Below is a small trained network, with its code and all its weights. Each question gives an input and a class and asks what happens when units are switched off, that is, made to give their printed mean instead of their output.

import numpy as np


def w(rows, s, z=0):
    codes = np.array(rows[::2]) - 128.0
    scale = np.full(codes.shape[1], s)
    scale[-1] = z or s
    return codes * scale


def norm(h):
    return h / np.sqrt((h * h).mean(-1, keepdims=True) + 1e-5)


def f(y):
    return y / 2 * (1 + np.tanh(0.7978845608 * (y + 0.044715 * y**3)))


def log_softmax(a):
    a = a - a.max(-1, keepdims=True)
    return a - np.log(np.exp(a).sum(-1, keepdims=True))


def net(x, mask):
    res = np.array(x, float).reshape(1, 8) / 4 @ E
    u = 0
    for l in range(2):
        y = f(norm(res) @ A[l][:, :-1].T + A[l][:, -1])
        res = res + np.where(mask[u : u + 15], y, B[l][:, -1]) @ B[l][:, :-1]
        u += 15
    return log_softmax(norm(res)[-1] @ U[:, :-1].T + U[:, -1])


A, B = {}, {}
E = w([
[139,130,125,135,126,122,124,129],'x0',
[137,135,126,129,131,120,132,128],'x1',
[115,157,46,98,3,127,164,77],'x2',
[124,111,128,122,122,133,126,127],'x3',
[129,126,136,121,125,125,124,127],'x4',
[68,94,76,120,182,23,109,83],'x5',
[134,136,124,135,130,125,132,129],'x6',
[64,141,143,111,115,71,111,238],'x7',
],0.0069)
A[0] = w([
[60,170,162,139,183,93,109,224,96],'0.n1',
[142,118,101,139,37,158,185,95,98],'0.n2',
[201,117,253,156,184,222,106,211,152],'0.n3',
[102,175,89,81,59,117,126,244,171],'0.n4',
[37,132,41,138,71,44,60,34,3],'0.n5',
[84,138,70,94,128,86,85,62,81],'0.n6',
[173,132,119,76,3,158,224,179,119],'0.n7',
[94,21,120,164,97,131,147,162,88],'0.n8',
[224,184,148,160,150,87,135,119,89],'0.n9',
[106,156,122,149,125,116,121,129,103],'0.n10',
[206,101,131,157,185,170,54,105,99],'0.n11',
[68,187,97,97,90,118,117,39,60],'0.n12',
[71,147,175,121,126,181,118,67,72],'0.n13',
[171,76,78,129,215,151,89,41,61],'0.n14',
[177,127,145,58,98,156,181,102,105],'0.n15',
],0.0049,0.0037)
B[0] = w([
[143,89,74,104,100,90,85,165,182],'0.n1',
[173,162,118,134,158,136,99,115,182],'0.n2',
[175,111,94,76,106,96,255,153,253],'0.n3',
[47,173,208,196,100,102,113,161,214],'0.n4',
[201,115,130,99,130,107,252,192,188],'0.n5',
[143,117,135,110,164,99,177,144,161],'0.n6',
[76,148,142,175,143,94,44,112,218],'0.n7',
[117,150,120,140,145,95,140,150,117],'0.n8',
[93,103,129,120,108,157,156,133,131],'0.n9',
[154,125,147,144,121,120,111,143,120],'0.n10',
[109,123,143,150,114,116,176,124,167],'0.n11',
[167,115,117,122,114,147,141,140,157],'0.n12',
[181,145,125,140,120,104,142,134,118],'0.n13',
[73,122,193,178,65,115,172,121,183],'0.n14',
[128,111,71,127,140,165,128,106,152],'0.n15',
],0.0066,0.0047)
A[1] = w([
[133,92,61,96,115,73,76,104,163],'1.n1',
[135,109,163,127,161,174,143,181,149],'1.n2',
[188,161,90,147,127,237,38,40,66],'1.n3',
[190,83,127,134,150,121,209,71,98],'1.n4',
[60,140,160,106,183,104,39,218,103],'1.n5',
[158,90,152,110,173,119,148,101,187],'1.n6',
[213,169,61,19,163,140,143,116,102],'1.n7',
[228,147,100,122,104,208,218,83,151],'1.n8',
[95,81,108,125,255,96,43,125,92],'1.n9',
[158,146,143,111,85,162,104,188,117],'1.n10',
[65,68,177,195,204,110,105,57,46],'1.n11',
[123,135,180,127,207,148,171,92,104],'1.n12',
[139,87,175,130,147,206,61,170,3],'1.n13',
[108,44,143,124,195,74,155,158,152],'1.n14',
[101,127,85,97,99,67,117,109,154],'1.n15',
],0.0076,0.0021)
B[1] = w([
[157,74,145,127,144,156,120,141,147],'1.n1',
[138,111,65,98,114,60,111,86,144],'1.n2',
[147,150,146,70,84,76,205,254,184],'1.n3',
[120,140,140,153,124,163,65,107,222],'1.n4',
[180,101,93,110,164,176,167,68,195],'1.n5',
[105,148,131,168,120,141,92,109,165],'1.n6',
[83,119,145,167,144,154,84,150,166],'1.n7',
[116,76,117,114,190,100,111,95,254],'1.n8',
[98,115,148,154,130,120,102,75,161],'1.n9',
[121,163,112,135,110,147,112,120,147],'1.n10',
[106,179,107,163,70,131,105,183,163],'1.n11',
[100,152,100,112,116,106,81,128,154],'1.n12',
[142,142,97,128,127,107,132,124,119],'1.n13',
[132,162,132,126,91,165,127,118,202],'1.n14',
[179,129,167,112,143,176,133,132,156],'1.n15',
],0.0094,0.008)
U = w([
[139,10,128,112,249,150,107,12,2],'0',
[160,130,120,44,114,109,231,224,211],'1',
[30,255,153,201,71,172,37,86,196],'2',
],0.0093,0.0007)

Each question gives the input, the list of numbers given to net, and the class t.
The units are the neurons (one row each of A and B). Each row of codes is followed by its name. A weight is (code - 128) times the scale printed after its matrix; where a second scale follows, it is the last column's (A, B and U).
mask holds one flag per neuron, layer by layer. A switched-off neuron (its flag False) gives its mean, the last column of its row in B, instead of its output. The means were averaged over made-up inputs and are rounded, as every weight is.
A unit's drop is (log p(t) with every unit on - log p(t) with that unit switched off) / (log p(t) with every unit on - log p(t) with every unit switched off).
The circuit of an input: a set's keep is (log p(t) with only the set's units on - log p(t) with every unit switched off) / (log p(t) with every unit on - log p(t) with every unit switched off). Starting from the 12 units with the biggest drops (on a tie, the unit counted first), units are removed one at a time, each time the one whose removal leaves the highest keep (on an exact tie, the one counted first), for as long as the keep stays at least 0.8.
circuit, biggest first: the units of the circuit, biggest drop first
k most important neurons: the k neurons with the biggest drops, biggest first
k most important neurons of layer l: the k neurons of layer l with the biggest drops, biggest first
drop when u is switched off: that unit's drop, to one decimal
input [0,7,-3,-8,-1,3,-6,7], class 0: circuit, biggest first	[1.n5]
input [-3,-5,-1,8,7,-7,1,-1], class 0: 2 most important neurons	[0.n3, 1.n8]
input [-3,-2,8,-6,-5,1,1,-3], class 0: circuit, biggest first	[1.n8, 1.n11]
input [0,3,1,-3,-4,-7,5,-6], class 1: 2 most important neurons	[1.n3, 0.n5]
input [-6,-3,0,0,-7,5,-8,8], class 0: 3 most important neurons of layer 1	[1.n5, 1.n3, 1.n9]
input [0,8,0,-5,-7,1,-8,7], class 0: 3 most important neurons of layer 1	[1.n3, 1.n5, 1.n11]
input [-7,0,1,4,-6,-2,7,-6], class 1: 3 most important neurons	[1.n3, 0.n5, 0.n3]
input [-4,4,0,1,-7,4,-7,-2], class 2: 4 most important neurons	[0.n3, 1.n5, 1.n14, 1.n4]
input [1,-5,-2,-8,-7,-8,4,0], class 0: 3 most important neurons	[0.n3, 1.n8, 1.n3]
input [-6,1,1,3,4,-6,-1,-6], class 1: 3 most important neurons	[1.n3, 0.n5, 0.n7]
input [1,1,0,0,6,1,-6,-6], class 2: 3 most important neurons	[0.n3, 1.n11, 0.n14]
input [7,-5,-1,8,4,1,-7,6], class 0: 4 most important neurons	[1.n5, 1.n3, 0.n3, 0.n5]
input [8,-5,-5,5,-5,-8,0,-2], class 0: 3 most important neurons	[1.n8, 1.n3, 0.n3]
input [6,6,5,8,4,-5,-8,-8], class 1: circuit, biggest first	[1.n3]
input [1,-5,3,8,0,-7,6,8], class 2: 3 most important neurons of layer 0	[0.n7, 0.n4, 0.n5]
input [-1,1,4,2,2,2,2,1], class 1: 2 most important neurons of layer 0	[0.n4, 0.n5]
input [-2,-5,0,-6,3,4,-6,6], class 0: 2 most important neurons of layer 0	[0.n3, 0.n14]
input [5,-1,6,4,-6,-1,-8,-7], class 1: 2 most important neurons	[1.n3, 0.n3]
input [-7,2,-3,-2,-8,3,-2,-4], class 2: drop when 1.n3 is switched off	0.0
input [1,2,-7,-3,2,7,-2,-1], class 2: circuit, biggest first	[1.n11]
input [-1,0,-8,5,-6,1,3,-5], class 2: drop when 0.n5 is switched off	0.1
input [2,-7,-3,6,0,1,5,-1], class 2: drop when 0.n5 is switched off	0.2
